Here is a tiny trained network, its code and every weight. The questions are about switching its units off for an input and a class, where a switched-off unit gives its printed mean instead of its output.

import numpy as np


def w(rows, s, z=0):
    codes = np.array(rows[::2]) - 128.0
    scale = np.full(codes.shape[1], s)
    scale[-1] = z or s
    return codes * scale


def norm(h):
    return h / np.sqrt((h * h).mean(-1, keepdims=True) + 1e-5)


def f(y):
    return np.maximum(y, 0)


def log_softmax(a):
    a = a - a.max(-1, keepdims=True)
    return a - np.log(np.exp(a).sum(-1, keepdims=True))


def net(x, mask):
    res = np.array(x, float).reshape(1, 3) / 4 @ E
    u = 0
    for l in range(4):
        y = f(norm(res) @ A[l][:, :-1].T + A[l][:, -1])
        res = res + np.where(mask[u : u + 9], y, B[l][:, -1]) @ B[l][:, :-1]
        u += 9
    return log_softmax(norm(res)[-1] @ U[:, :-1].T + U[:, -1])


A, B = {}, {}
E = w([
[141,250,157,162,142,145],'x0',
[29,120,130,144,130,151],'x1',
[124,76,215,72,183,95],'x2',
],0.0017)
A[0] = w([
[153,187,122,219,118,178,197],'L0N0',
[111,193,198,78,173,96,4],'L0N1',
[129,129,129,129,130,126,106],'L0N2',
[137,69,207,110,171,122,97],'L0N3',
[128,148,152,104,137,113,66],'L0N4',
[137,33,152,110,138,124,107],'L0N5',
[128,128,127,128,128,127,125],'L0N6',
[132,126,123,124,125,128,110],'L0N7',
[133,104,5,96,55,103,92],'L0N8',
],0.0025,0.0014)
B[0] = w([
[107,125,39,1,123,51,252],'L0N0',
[211,30,168,241,95,200,174],'L0N1',
[128,122,125,122,125,132,128],'L0N2',
[107,210,28,66,79,61,212],'L0N3',
[153,94,139,157,122,156,138],'L0N4',
[119,226,13,101,125,86,208],'L0N5',
[129,128,128,128,128,129,128],'L0N6',
[132,126,127,135,132,125,129],'L0N7',
[154,45,178,239,241,171,212],'L0N8',
],0.0017,0.0019)
A[1] = w([
[145,129,90,203,30,179,101],'L1N0',
[129,127,132,130,126,130,107],'L1N1',
[58,122,212,179,159,166,27],'L1N2',
[128,128,128,128,128,128,126],'L1N3',
[61,150,254,174,169,153,4],'L1N4',
[200,133,212,141,121,143,59],'L1N5',
[126,116,130,135,90,132,68],'L1N6',
[129,199,139,146,130,147,120],'L1N7',
[123,32,151,125,132,138,100],'L1N8',
],0.0027,0.0018)
B[1] = w([
[121,100,207,67,171,99,244],'L1N0',
[124,123,126,133,126,133,128],'L1N1',
[178,126,52,98,87,140,187],'L1N2',
[128,128,128,128,128,128,128],'L1N3',
[238,130,61,2,50,100,213],'L1N4',
[43,107,166,150,153,156,175],'L1N5',
[150,155,154,139,139,148,128],'L1N6',
[112,129,137,91,145,99,225],'L1N7',
[124,218,113,132,121,119,214],'L1N8',
],0.0033,0.0011)
A[2] = w([
[126,129,130,130,127,130,117],'L2N0',
[128,129,142,129,137,127,106],'L2N1',
[128,44,140,85,115,94,46],'L2N2',
[48,94,113,194,86,167,39],'L2N3',
[146,148,241,150,140,140,34],'L2N4',
[144,137,252,168,157,135,2],'L2N5',
[219,57,113,168,132,163,21],'L2N6',
[135,219,119,204,103,167,62],'L2N7',
[150,176,157,138,145,125,145],'L2N8',
],0.0036,0.00089)
B[2] = w([
[129,127,127,128,126,125,128],'L2N0',
[127,116,122,134,127,131,133],'L2N1',
[151,253,187,170,100,184,248],'L2N2',
[208,89,204,158,228,163,205],'L2N3',
[173,25,87,195,198,181,164],'L2N4',
[120,32,49,195,162,179,163],'L2N5',
[16,226,59,218,24,70,204],'L2N6',
[110,21,210,65,121,63,199],'L2N7',
[139,55,104,139,133,148,194],'L2N8',
],0.0028,0.0016)
A[3] = w([
[193,141,130,74,112,108,5],'L3N0',
[4,172,170,107,114,119,52],'L3N1',
[103,87,201,76,175,116,34],'L3N2',
[196,154,129,64,97,96,31],'L3N3',
[142,94,136,146,144,150,88],'L3N4',
[19,155,178,108,159,120,53],'L3N5',
[186,138,132,87,115,113,59],'L3N6',
[97,66,133,167,151,213,53],'L3N7',
[193,123,124,124,124,101,162],'L3N8',
],0.0034,0.0012)
B[3] = w([
[107,166,180,48,121,119,213],'L3N0',
[164,96,42,252,71,119,216],'L3N1',
[117,227,79,169,72,140,185],'L3N2',
[99,125,210,52,143,158,252],'L3N3',
[105,91,133,138,155,164,159],'L3N4',
[134,148,49,228,57,93,208],'L3N5',
[84,125,162,85,125,129,204],'L3N6',
[216,95,182,74,183,135,196],'L3N7',
[42,133,164,112,128,157,211],'L3N8',
],0.0028,0.0021)
U = w([
[104,151,44,215,61,97,210],'0',
[112,168,184,2,116,117,159],'1',
[176,29,154,164,229,190,1],'2',
],0.0091,0.00093)

Each question gives the input, the list of numbers given to net, and the class t.
The units are the neurons (one row each of A and B). Each row of codes is followed by its name. A weight is (code - 128) times the scale printed after its matrix; where a second scale follows, it is the last column's (A, B and U).
mask holds one flag per neuron, layer by layer. A switched-off neuron (its flag False) gives its mean, the last column of its row in B, instead of its output. The means were averaged over made-up inputs and are rounded, as every weight is.
A unit's drop is (log p(t) with every unit on - log p(t) with that unit switched off) / (log p(t) with every unit on - log p(t) with every unit switched off).
unit that matters most: the unit with the biggest drop
top k neurons: the k neurons with the biggest drops, biggest first
k most important neurons of layer l: the k neurons of layer l with the biggest drops, biggest first
drop when u is switched off: that unit's drop, to one decimal
input [-5,-4,-1], class 0: unit that matters most => L2N6
input [2,0,-8], class 1: top 2 neurons => [L2N6 L0N0]
input [-8,2,2], class 0: top 2 neurons => [L2N2 L1N4]
input [-1,0,0], class 0: 3 most important neurons of layer 3 => [L3N3 L3N7 L3N0]
input [-1,-5,0], class 0: top 2 neurons => [L2N6 L0N0]
input [2,0,-6], class 1: top 3 neurons => [L2N6 L0N0 L1N5]
input [-5,6,0], class 2: top 3 neurons => [L2N3 L0N0 L3N7]
input [-5,4,0], class 2: top 4 neurons => [L2N3 L0N0 L1N0 L3N7]
input [0,5,-8], class 2: top 2 neurons => [L2N3 L0N8]
input [1,-8,-8], class 1: top 3 neurons => [L1N0 L2N7 L3N1]
input [-2,1,8], class 0: top 3 neurons => [L1N4 L3N5 L3N1]
input [-1,1,-8], class 2: top 2 neurons => [L0N8 L1N4]
input [6,-1,-5], class 1: 2 most important neurons of layer 2 => [L2N6 L2N7]
input [-2,-5,-1], class 0: top neuron => [L2N6]
input [-8,7,-6], class 2: drop when L2N3 is switched off => 0.1
input [1,-5,-7], class 1: drop when L1N0 is switched off => 0.1
input [-1,7,-7], class 2: drop when L2N3 is switched off => 0.7
